Each row of numbers stands for one element and depends on some of the facts below. Use the named rows to name the rest.

How the elements are related:
(J515, flinol, J965); (J720, flinol, J516); (J167, flinol, J792); (J629, flinol, J754)
(J217, flinol, J464); (J639, flinol, J297); (J88, flinol, J403); (J775, flinol, J298)
(J430, flinol, J720); (J611, flinol, J462); (J760, flinol, J465); (J206, flinol, J343)
(J864, flinol, J892); (J703, flinol, J666); (J303, flinol, J701); (J677, flinol, J319)
(J964, flinol, J568); (J162, flinol, J974); (J332, flinol, J658); (J807, flinol, J492)
(J816, flinol, J628); (J965, flinol, J88); (J794, flinol, J174); (J99, flinol, J657)
(J312, flinol, J162); (J264, flinol, J361); (J974, flinol, J864); (J128, flinol, J950)
(J340, flinol, J39); (J257, flinol, J362); (J405, flinol, J263); (J465, flinol, J652)
(J914, flinol, J812); (J721, flinol, J591); (J627, flinol, J686); (J867, flinol, J384)
(J718, flinol, J512); (J947, flinol, J711); (J516, flinol, J977); (J343, flinol, J405)
(J701, flinol, J621); (J600, flinol, J107); (J716, flinol, J703); (J754, flinol, J130)
(J160, flinol, J541); (J666, flinol, J181); (J489, flinol, J339); (J181, flinol, J738)
(J733, flinol, J489); (J384, flinol, J503); (J503, flinol, J264); (J9, flinol, J355)
(J240, flinol, J639); (J361, flinol, J160); (J577, flinol, J11); (J595, flinol, J760)
(J319, flinol, J947); (J685, flinol, J9); (J534, flinol, J301); (J356, flinol, J755)
(J768, flinol, J629); (J397, flinol, J518); (J738, flinol, J600); (J518, flinol, J468)
(J711, flinol, J366); (J26, flinol, J240); (J259, flinol, J627); (J706, flinol, J14)
(J39, flinol, J768); (J348, flinol, J816); (J174, flinol, J340); (J376, flinol, J677)
(J755, flinol, J268); (J123, flinol, J775); (J383, flinol, J257); (J988, flinol, J332)
(J814, flinol, J807); (J339, flinol, J101); (J107, flinol, J688); (J686, flinol, J796)
(J297, flinol, J794); (J102, flinol, J143); (J273, flinol, J356); (J245, flinol, J185)
(J336, flinol, J397); (J116, flinol, J633); (J101, flinol, J348); (J462, flinol, J323)
(J301, flinol, J102); (J444, flinol, J515); (J37, flinol, J273); (J362, flinol, J611)
(J541, flinol, J303); (J403, flinol, J964); (J6, flinol, J306); (J688, flinol, J440)
(J464, flinol, J735); (J298, flinol, J721); (J796, flinol, J733); (J950, flinol, J718)
(J355, trepam, J116); (J167, trepam, J900); (J143, trepam, J95); (J268, trepam, J621)
(J217, trepam, J775); (J639, trepam, J929); (J88, trepam, J900); (J775, trepam, J319)
(J430, trepam, J6); (J611, trepam, J303); (J206, trepam, J929); (J869, trepam, J775)
(J864, trepam, J185); (J703, trepam, J430); (J677, trepam, J356); (J652, trepam, J503)
(J492, trepam, J319); (J965, trepam, J627); (J99, trepam, J430); (J812, trepam, J171)
(J312, trepam, J263); (J264, trepam, J512); (J974, trepam, J720); (J128, trepam, J914)
(J340, trepam, J807); (J977, trepam, J440); (J721, trepam, J914); (J867, trepam, J468)
(J718, trepam, J185); (J343, trepam, J468); (J185, trepam, J807); (J701, trepam, J951)
(J716, trepam, J339); (J160, trepam, J755); (J666, trepam, J257); (J792, trepam, J807)
(J181, trepam, J439); (J384, trepam, J568); (J931, trepam, J772); (J9, trepam, J515)
(J14, trepam, J465); (J657, trepam, J512); (J577, trepam, J595); (J671, trepam, J230)
(J11, trepam, J339); (J534, trepam, J720); (J323, trepam, J278); (J768, trepam, J489)
(J130, trepam, J14); (J518, trepam, J621); (J711, trepam, J733); (J26, trepam, J796)
(J366, trepam, J257); (J706, trepam, J729); (J174, trepam, J627); (J892, trepam, J595)
(J591, trepam, J303); (J123, trepam, J444); (J383, trepam, J11); (J783, trepam, J356)
(J988, trepam, J978); (J814, trepam, J489); (J658, trepam, J215); (J686, trepam, J257)
(J951, trepam, J148); (J628, trepam, J257); (J440, trepam, J430); (J102, trepam, J796)
(J273, trepam, J685); (J245, trepam, J807); (J336, trepam, J332); (J116, trepam, J6)
(J101, trepam, J760); (J37, trepam, J278); (J362, trepam, J621); (J541, trepam, J7)
(J306, trepam, J185); (J403, trepam, J735); (J6, trepam, J929); (J735, trepam, J348)
(J688, trepam, J6); (J464, trepam, J582); (J142, trepam, J816); (J298, trepam, J332)
(J468, trepam, J332); (J950, trepam, J503)

Known rows:
J812: 1 95 -6 10 -20 16 108 79 -5 10 -65 -6 123 71 9 7 -22 41 40 6 -43 -26 -4 -69 -34 39 -22 -7 34 -33 -5 -57 -15 -19 -12 -7 -31 2 17
J171: -29 -28 4 -8 39 3 64 -5 0 -22 47 14 -45 -21 -14 6 -4 32 -3 -28 62 39 20 32 20 -17 45 -10 -1 -13 14 40 12 -34 46 -33 37 -28 -61
J978: -26 13 -7 -13 -19 72 77 -52 -23 -16 48 47 -131 96 26 7 2 33 32 5 91 -12 18 14 -34 -25 -24 -13 0 -3 -7 33 25 -34 32 26 25 -54 65
J977: 3 94 -7 18 10 6 52 91 45 11 -73 -41 111 56 16 -3 19 53 29 -52 -81 -9 16 -70 -5 49 11 -1 73 -45 17 -42 -32 -3 -14 1 -83 25 -13
J440: 55 146 -24 58 30 52 -189 41 102 16 -79 -72 -54 197 80 -24 143 63 54 -129 -123 5 51 -81 17 27 49 9 156 -55 22 61 -35 1 -9 31 -177 27 -79
J268: -57 16 -59 4 -13 50 144 142 -53 9 -127 94 133 95 37 -26 -87 -19 54 77 -202 -72 43 -124 41 31 -42 6 92 5 -81 -41 -16 31 -83 26 76 34 -149
J340: 62 13 -24 -33 -11 -64 168 14 89 -3 -115 15 -32 -14 133 -4 -35 -21 15 36 61 80 -23 7 -6 25 -180 11 -2 -41 6 11 13 41 97 89 35 17 109
J174: 13 11 -1 11 -18 -1 -106 -18 -4 4 -36 -18 64 35 -28 -4 -22 4 -42 22 -27 -5 -3 -30 2 15 -15 0 -32 14 -25 -51 5 21 -34 -12 -50 4 -9
J816: -33 26 25 -8 25 -17 159 63 -22 -16 -14 -24 30 18 5 20 -47 76 57 -17 26 49 17 -28 31 18 48 0 44 -10 -1 -15 8 -49 4 0 4 1 -103
J257: 59 -86 11 -15 57 18 88 96 -21 -8 189 26 -109 -128 44 0 0 -82 2 -3 22 -78 6 89 40 -60 -15 -1 -39 29 -5 -19 34 -18 43 34 -130 -11 65
J303: -27 86 12 5 14 -5 -17 71 -31 -12 -16 -27 41 25 -4 32 -39 41 58 7 -19 18 14 9 -8 23 38 -4 -5 -22 -29 -22 6 -2 54 29 2 -22 -56
J611: 3 34 -6 18 -10 -11 -54 35 9 6 -39 -24 105 14 -22 -1 -1 0 -16 9 -49 -2 -6 -28 -12 23 -11 -1 -14 -6 -26 -72 -15 17 6 -19 -27 11 10
J343: 54 38 -15 17 -29 -20 -97 -80 -19 27 34 22 27 -137 -8 -38 24 -33 -32 12 -40 3 -24 22 -42 30 -4 10 -5 -7 -46 -41 -28 -18 -29 19 20 14 62
J716: -11 -25 -10 20 22 -40 -194 -105 49 12 10 -36 27 -173 -46 -19 -22 -77 -103 88 -42 24 8 21 -12 -15 7 6 -81 12 -12 -94 31 79 71 -31 -66 -1 58
J720: -35 -18 10 -8 18 -14 -107 -15 -4 -13 34 -7 -74 -56 -28 10 10 4 1 8 10 11 7 43 15 -31 53 1 -18 -5 4 6 6 18 67 12 57 -17 -10
J397: -45 -83 14 -16 -16 23 137 -108 -11 -11 52 22 -164 -1 9 4 27 23 19 -17 92 -28 13 17 19 -56 -3 9 24 15 74 88 15 -29 20 34 53 -6 79
J259: -18 -79 10 -16 -5 8 -73 -118 -26 -7 76 12 -179 -58 -5 -4 32 -32 -10 16 55 -14 4 69 5 -61 18 5 -31 33 25 74 22 7 35 41 48 -22 53
J444: -16 -63 6 -5 16 4 -215 -90 -16 -17 78 13 -159 -73 2 4 17 -36 -8 21 11 11 5 85 -2 -44 38 2 -60 18 -6 38 18 47 70 26 69 -19 -6
J181: 26 12 -18 10 -46 22 -121 -25 -12 5 -14 15 -4 90 5 -1 11 -30 -18 34 -39 -41 -6 -12 -30 13 -32 0 -24 13 -38 -46 6 39 -10 14 -24 -19 49
J772: -38 -19 -3 -20 56 -3 68 10 14 -18 54 15 -49 -55 -32 3 -7 30 10 -31 52 48 22 52 22 -21 51 -12 3 -27 28 36 -2 -25 60 -25 66 -24 -42
J167: -7 -96 -2 1 -13 -12 -134 -96 20 10 6 -10 -20 -53 -39 -19 34 -36 -99 9 -3 -10 -9 23 21 -24 0 9 -54 31 15 21 -4 47 -35 -31 -11 18 69

Which element is each row?
No name comes twice in this set of rows, the named rows included.
-26 73 8 1 -12 -12 60 9 -31 0 65 30 -22 168 -7 23 -40 -42 61 58 108 18 -24 21 -46 -15 -14 -18 -57 4 -11 46 46 -51 -9 -79 102 -47 -194 -> J929
39 -46 14 -54 28 -71 141 -15 39 -22 -60 4 -74 -21 100 14 -70 24 29 8 102 126 1 47 74 4 -99 13 7 -15 -2 52 42 -4 99 96 59 13 -18 -> J807
35 141 -1 58 -13 -18 11 73 26 34 -44 -35 62 257 38 2 37 -45 63 -7 -37 0 -21 -74 -27 24 -26 -4 36 -1 -13 46 17 -52 -135 -76 -43 14 -242 -> J688
28 78 -10 70 -9 -98 -287 -3 48 64 56 -17 -14 196 -12 3 64 -234 29 70 -5 -4 -74 43 -74 -32 -23 -6 -112 33 0 113 37 36 -142 -172 129 22 -359 -> J6
67 -135 -14 -35 -2 -83 76 -107 113 -1 -62 18 -92 -114 90 -19 -14 -51 -71 23 122 113 -22 40 46 -21 -164 22 -28 4 34 67 29 55 73 61 48 35 92 -> J245
101 -31 -13 24 -38 -30 -252 -180 -36 30 115 55 6 -184 -9 -70 39 -58 -64 6 4 28 -41 65 -46 12 17 20 -6 9 -57 -5 -41 -63 -28 49 49 29 73 -> J336
-73 13 -25 -13 21 30 128 131 -78 -14 -77 78 53 107 38 -3 -105 35 91 67 -127 -27 50 -55 83 6 9 9 91 -5 -65 7 7 -3 -21 63 107 5 -201 -> J621

Now the same elements, written a new way:
Some elements and their rows:
J900: -193 -75 109 -27 67 9 36 -4 136 19 -21 9 72
J343: 68 -147 -69 -88 -158 80 -333 43 -365 128 262 165 107
J405: -78 29 -36 -14 23 -27 -17 -30 27 0 22 23 -2
J263: -141 -1 93 -83 89 23 25 -7 59 56 6 -7 37
J951: -59 -14 -2 -8 16 -23 -14 -30 -3 -6 -27 -37 7
J148: -151 -53 75 -27 48 -1 23 -13 91 13 -20 -9 51
J772: -137 -49 72 -23 40 9 28 -10 93 15 -14 5 46
J720: -234 -95 49 -15 37 25 35 41 169 49 -10 -2 56
J430: 210 -146 -30 218 167 -69 350 288 161 125 44 227 45
J760: -176 -67 20 -14 15 14 22 39 127 44 -4 -4 33
J107: 7 -17 96 -45 29 27 13 -44 -71 -146 -41 0 -4
J657: -16 7 -137 19 -47 -33 -43 14 -64 -8 -24 -79 -46
J264: 22 76 -63 -49 24 -29 -44 -42 -132 5 -12 -86 -41
J361: -9 36 64 -38 50 -4 -69 20 -30 -45 -21 -32 20
J403: 56 66 -14 -29 30 -46 -100 -5 -126 -66 -34 -85 -18
J716: 17 -36 -135 97 -18 -51 -63 -75 -54 43 -53 -124 -24
J658: -2 62 -110 -2 -4 -54 -56 -48 -66 -27 13 -21 -39
J633: -80 -24 -51 2 -28 3 -12 33 42 23 0 -28 -1
J814: 43 -15 -127 83 -37 -21 -63 -64 -44 50 -47 -86 -9
J14: -104 -37 -55 1 -12 -14 -17 21 32 20 -18 -45 -6
J950: -12 10 -130 19 -46 -33 -47 6 -67 -5 -20 -83 -38

Which element is each row?
No name comes twice in this set of rows, the named rows included.
-103 20 -37 -17 31 -43 -18 -37 23 0 5 -3 -3 -> J735
83 9 38 -53 -23 -20 33 -98 -188 -163 -56 -44 -49 -> J101
313 -41 -174 168 85 -112 283 312 -48 31 57 158 -70 -> J703
-35 -147 121 -179 -33 114 -286 16 -298 173 279 224 177 -> J468
93 28 97 -81 -96 -193 56 -88 -175 -111 -85 -54 -2 -> J130
84 20 21 -36 1 3 -20 -70 -167 -170 -50 -47 -51 -> J541
-125 -46 -67 15 7 -54 -16 9 12 12 -26 -89 -23 -> J11
28 -6 173 -101 -68 -143 93 -70 -82 -92 -66 3 29 -> J754
23 -12 156 -93 -52 -103 99 -71 -99 -105 -56 0 17 -> J629
-90 -56 166 -62 71 42 43 -42 21 -135 -42 23 30 -> J568
-73 -56 227 -105 -15 -87 127 -68 -4 -90 -60 28 57 -> J816
8 -27 111 -67 4 11 68 -75 -89 -140 -41 -1 -12 -> J39
322 32 -96 81 150 -103 254 240 -118 40 60 133 -70 -> J977

